Below is a small trained network, with its code and all its weights. Each question gives an input and a class and asks what happens when units are switched off, that is, made to give their printed mean instead of their output.

import numpy as np


def w(rows, s, z=0):
    codes = np.array(rows[::2]) - 128.0
    scale = np.full(codes.shape[1], s)
    scale[-1] = z or s
    return codes * scale


def f(y):
    return np.maximum(y, 0)


def log_softmax(a):
    a = a - a.max(-1, keepdims=True)
    return a - np.log(np.exp(a).sum(-1, keepdims=True))


def net(x, mask):
    res = np.array(x, float).reshape(1, 5) / 4 @ E
    y = f(res @ A[0][:, :-1].T + A[0][:, -1])
    res = res + np.where(mask, y, B[0][:, -1]) @ B[0][:, :-1]
    return log_softmax(res[-1] @ U[:, :-1].T + U[:, -1])


A, B = {}, {}
E = w([
[43,172,217,85,97,71],'x0',
[123,224,155,179,199,190],'x1',
[212,86,244,191,99,131],'x2',
[73,119,101,255,142,66],'x3',
[61,106,126,157,52,228],'x4',
],0.0079)
A[0] = w([
[50,138,79,230,155,61,115],'N0',
[65,168,188,115,128,108,64],'N1',
[68,159,208,111,103,74,52],'N2',
[124,225,137,181,220,188,140],'N3',
[151,152,140,25,141,198,26],'N4',
[123,69,95,98,89,99,254],'N5',
[168,155,137,107,162,54,43],'N6',
[126,216,161,170,212,158,51],'N7',
[168,136,132,109,202,52,92],'N8',
[112,48,98,108,53,73,56],'N9',
[135,201,153,111,181,201,55],'N10',
[190,82,249,180,112,133,39],'N11',
[171,84,84,107,71,82,56],'N12',
[222,78,45,177,162,189,88],'N13',
[120,62,106,83,105,87,27],'N14',
[159,80,128,105,96,59,117],'N15',
[186,94,37,143,170,188,47],'N16',
[157,140,135,105,177,58,44],'N17',
[37,184,193,104,104,60,78],'N18',
[177,143,124,99,189,40,119],'N19',
[187,70,188,168,108,137,43],'N20',
[71,117,115,122,52,205,61],'N21',
[48,174,226,107,90,70,79],'N22',
[149,56,91,88,50,76,58],'N23',
[125,91,180,173,45,193,137],'N24',
[144,115,169,217,109,97,122],'N25',
[51,120,62,220,146,72,72],'N26',
[58,114,111,143,52,225,50],'N27',
[169,149,136,1,93,212,168],'N28',
[52,166,14,74,140,116,76],'N29',
[45,159,24,83,165,127,62],'N30',
[61,158,30,91,153,140,57],'N31',
[165,102,59,194,138,142,96],'N32',
[176,142,129,63,167,110,94],'N33',
[54,114,132,149,42,216,52],'N34',
],0.0086,0.0055)
B[0] = w([
[153,14,178,104,69,25,212],'N0',
[155,162,71,94,81,128,162],'N1',
[184,173,50,72,89,150,172],'N2',
[28,157,138,191,66,151,217],'N3',
[180,29,162,163,44,1,184],'N4',
[38,180,159,150,111,134,229],'N5',
[156,128,69,177,216,63,160],'N6',
[38,185,123,218,62,139,181],'N7',
[113,121,80,169,204,65,181],'N8',
[69,208,143,202,77,166,180],'N9',
[62,155,133,218,42,118,173],'N10',
[212,230,227,111,177,184,192],'N11',
[84,191,127,180,92,154,168],'N12',
[136,188,39,26,80,138,222],'N13',
[83,176,133,205,78,165,158],'N14',
[70,166,125,177,114,146,176],'N15',
[173,198,50,35,74,132,194],'N16',
[141,140,71,178,218,59,159],'N17',
[168,158,42,45,83,154,191],'N18',
[102,92,76,161,202,91,194],'N19',
[213,194,184,124,171,144,170],'N20',
[144,102,71,177,217,53,186],'N21',
[180,189,32,47,87,151,195],'N22',
[83,198,146,205,85,150,186],'N23',
[143,149,119,133,210,90,199],'N24',
[174,99,204,94,125,87,178],'N25',
[156,20,180,122,75,31,198],'N26',
[138,99,51,177,233,59,196],'N27',
[137,26,175,125,68,8,255],'N28',
[209,192,239,118,170,179,216],'N29',
[212,197,238,128,178,176,209],'N30',
[216,206,229,110,183,161,197],'N31',
[154,150,62,36,74,141,186],'N32',
[130,70,102,163,153,52,172],'N33',
[121,112,50,173,237,59,195],'N34',
],0.0083,0.0092)
U = w([
[195,179,230,103,193,170,111],'0',
[148,156,16,23,74,150,99],'1',
[114,102,49,179,251,98,118],'2',
[33,171,143,213,49,160,66],'3',
[161,29,179,115,54,72,85],'4',
[68,112,157,85,126,120,220],'5',
[32,17,133,16,230,224,8],'6',
[25,9,155,18,234,247,8],'7',
],0.013)

Each question gives the input, the list of numbers given to net, and the class t.
The units are the neurons (one row each of A and B). Each row of codes is followed by its name. A weight is (code - 128) times the scale printed after its matrix; where a second scale follows, it is the last column's (A, B and U).
mask holds one flag per neuron, in row order. A switched-off neuron (its flag False) gives its mean, the last column of its row in B, instead of its output. The means were averaged over made-up inputs and are rounded, as every weight is.
A unit's drop is (log p(t) with every unit on - log p(t) with that unit switched off) / (log p(t) with every unit on - log p(t) with every unit switched off).
The circuit of an input: a set's keep is (log p(t) with only the set's units on - log p(t) with every unit switched off) / (log p(t) with every unit on - log p(t) with every unit switched off). Starting from the 12 units with the biggest drops (on a tie, the unit counted first), units are removed one at a time, each time the one whose removal leaves the highest keep (on an exact tie, the one counted first), for as long as the keep stays at least 0.8.
units of the circuit, in order: the units of the circuit, biggest drop first
most important unit: the unit with the biggest drop
top k neurons: the k neurons with the biggest drops, biggest first
drop of u: that unit's drop, to one decimal
input [0,-5,-3,-4,-5], class 2: units of the circuit, in order : (N19 N8)
input [7,-5,5,-7,4], class 1: units of the circuit, in order : (N22)
input [-8,7,-4,-7,-6], class 1: top 2 neurons : (N16 N13)
input [-6,-1,3,8,8], class 2: top 2 neurons : (N34 N27)
input [2,-7,4,-7,1], class 3: top 2 neurons : (N23 N9)
input [-1,-7,3,-6,-7], class 2: units of the circuit, in order : (N19 N8)
input [4,-2,-7,-2,8], class 2: top 3 neurons : (N27 N34 N21)
input [-7,2,-5,2,4], class 1: top 2 neurons : (N13 N16)
input [8,-7,6,7,1], class 1: top 3 neurons : (N22 N18 N2)
input [-4,6,-8,8,7], class 0: top 3 neurons : (N30 N31 N29)
input [-6,-2,8,2,-8], class 0: top 2 neurons : (N11 N20)
input [6,-7,-3,1,5], class 3: top 3 neurons : (N9 N23 N5)
input [8,-5,-3,8,-1], class 1: top 4 neurons : (N22 N18 N2 N28)
input [0,-3,-5,-3,-4], class 0: most important unit : N29
input [2,7,6,8,-5], class 4: top 2 neurons : (N0 N25)
input [-1,-3,-7,4,7], class 0: top 2 neurons : (N29 N30)
input [-1,8,-2,7,0], class 3: top 3 neurons : (N3 N7 N28)
input [-5,-2,-3,-7,5], class 4: drop of N28 : 1.0
input [3,8,6,-4,2], class 3: drop of N10 : 0.2
input [2,-1,5,8,3], class 4: units of the circuit, in order : (N0)
input [3,6,-2,8,-4], class 4: drop of N26 : 0.3
